Below are the code and all the weights of a small trained network. Each question names an input and a class and asks about switching units off, where a switched-off unit gives its printed mean instead of its output.

import numpy as np


def w(rows, s, z=0):
    codes = np.array(rows[::2]) - 128.0
    scale = np.full(codes.shape[1], s)
    scale[-1] = z or s
    return codes * scale


def f(y):
    return y / 2 * (1 + np.tanh(0.7978845608 * (y + 0.044715 * y**3)))


def log_softmax(a):
    a = a - a.max(-1, keepdims=True)
    return a - np.log(np.exp(a).sum(-1, keepdims=True))


def net(x, mask):
    res = np.array(x, float).reshape(1, 6) / 4 @ E
    y = f(res @ A[0][:, :-1].T + A[0][:, -1])
    res = res + np.where(mask, y, B[0][:, -1]) @ B[0][:, :-1]
    return log_softmax(res[-1] @ U[:, :-1].T + U[:, -1])


A, B = {}, {}
E = w([
[126,126,129,125,127,127,127],'x0',
[165,105,87,117,155,190,144],'x1',
[42,8,51,148,177,79,112],'x2',
[106,85,168,203,118,214,73],'x3',
[146,182,104,181,173,110,41],'x4',
[129,170,70,240,98,127,162],'x5',
],0.012)
A[0] = w([
[29,192,207,143,63,52,107,130],'N0',
[179,197,78,172,161,89,3,61],'N1',
[209,150,131,120,172,51,182,4],'N2',
[188,161,56,62,229,233,140,162],'N3',
[168,165,15,220,122,168,209,133],'N4',
[127,95,178,178,50,119,246,247],'N5',
[205,247,191,97,36,198,125,22],'N6',
[106,96,226,215,90,179,90,83],'N7',
[163,173,95,120,111,2,171,55],'N8',
],0.0082,0.0038)
B[0] = w([
[173,55,229,241,207,143,193,193],'N0',
[230,34,78,52,35,117,142,198],'N1',
[130,219,68,112,116,123,241,167],'N2',
[107,87,225,181,145,140,176,201],'N3',
[130,165,232,174,183,109,45,238],'N4',
[188,148,136,66,41,100,45,227],'N5',
[2,126,100,194,87,42,89,254],'N6',
[136,229,42,25,207,207,204,206],'N7',
[81,180,131,61,162,166,169,206],'N8',
],0.0087,0.011)
U = w([
[10,92,17,164,140,90,89,141],'0',
[119,211,43,82,206,199,175,67],'1',
[142,125,157,111,187,120,78,253],'2',
[158,95,187,174,178,147,162,89],'3',
[212,93,74,90,41,132,99,61],'4',
],0.012,0.0057)

Each question gives the input, the list of numbers given to net, and the class t.
The units are the neurons (one row each of A and B). Each row of codes is followed by its name. A weight is (code - 128) times the scale printed after its matrix; where a second scale follows, it is the last column's (A, B and U).
mask holds one flag per neuron, in row order. A switched-off neuron (its flag False) gives its mean, the last column of its row in B, instead of its output. The means were averaged over made-up inputs and are rounded, as every weight is.
A unit's drop is (log p(t) with every unit on - log p(t) with that unit switched off) / (log p(t) with every unit on - log p(t) with every unit switched off).
The circuit of an input: a set's keep is (log p(t) with only the set's units on - log p(t) with every unit switched off) / (log p(t) with every unit on - log p(t) with every unit switched off). Starting from all 9 units, units are removed one at a time, each time the one whose removal leaves the highest keep (on an exact tie, the one counted first), for as long as the keep stays at least 0.8.
units of the circuit, in order: the units of the circuit, biggest drop first
unit that matters most: the unit with the biggest drop
k most important neurons: the k neurons with the biggest drops, biggest first
drop when u is switched off: that unit's drop, to one decimal
input [-8,-6,-1,3,1,-1], class 3: unit that matters most	N0
input [-5,2,3,-3,4,-3], class 4: units of the circuit, in order	N6, N4, N7
input [-3,7,3,-3,-8,-3], class 4: 2 most important neurons	N4, N0
input [5,4,-3,3,-1,7], class 2: units of the circuit, in order	N4, N0
input [5,-4,-2,5,-7,4], class 4: 2 most important neurons	N5, N8
input [-3,4,3,6,-8,-3], class 4: units of the circuit, in order	N5, N4
input [-4,-3,-2,-4,-5,7], class 2: 2 most important neurons	N4, N5
input [-2,-6,5,3,-1,-3], class 3: units of the circuit, in order	N6, N0
input [-1,1,3,5,-7,7], class 2: units of the circuit, in order	N4, N5
input [5,-8,7,-4,-3,7], class 3: units of the circuit, in order	N0, N6
input [3,-1,3,5,2,3], class 1: 2 most important neurons	N7, N6
input [-1,2,5,-6,6,4], class 1: 2 most important neurons	N6, N8
input [-7,7,-5,1,0,-6], class 3: 2 most important neurons	N3, N5
input [-1,2,-1,3,3,6], class 2: unit that matters most	N4
input [7,-4,7,3,-8,8], class 2: 4 most important neurons	N6, N4, N5, N1
input [-1,0,5,7,-8,8], class 2: 2 most important neurons	N4, N5
input [4,8,0,1,6,7], class 3: 3 most important neurons	N4, N3, N5
input [-7,0,3,-4,-6,8], class 2: 3 most important neurons	N4, N1, N6
input [4,0,-4,-3,0,6], class 2: 4 most important neurons	N4, N5, N7, N8
input [1,8,3,-1,-3,3], class 3: unit that matters most	N3
input [4,-6,-5,5,-4,6], class 2: drop when N4 is switched off	0.1
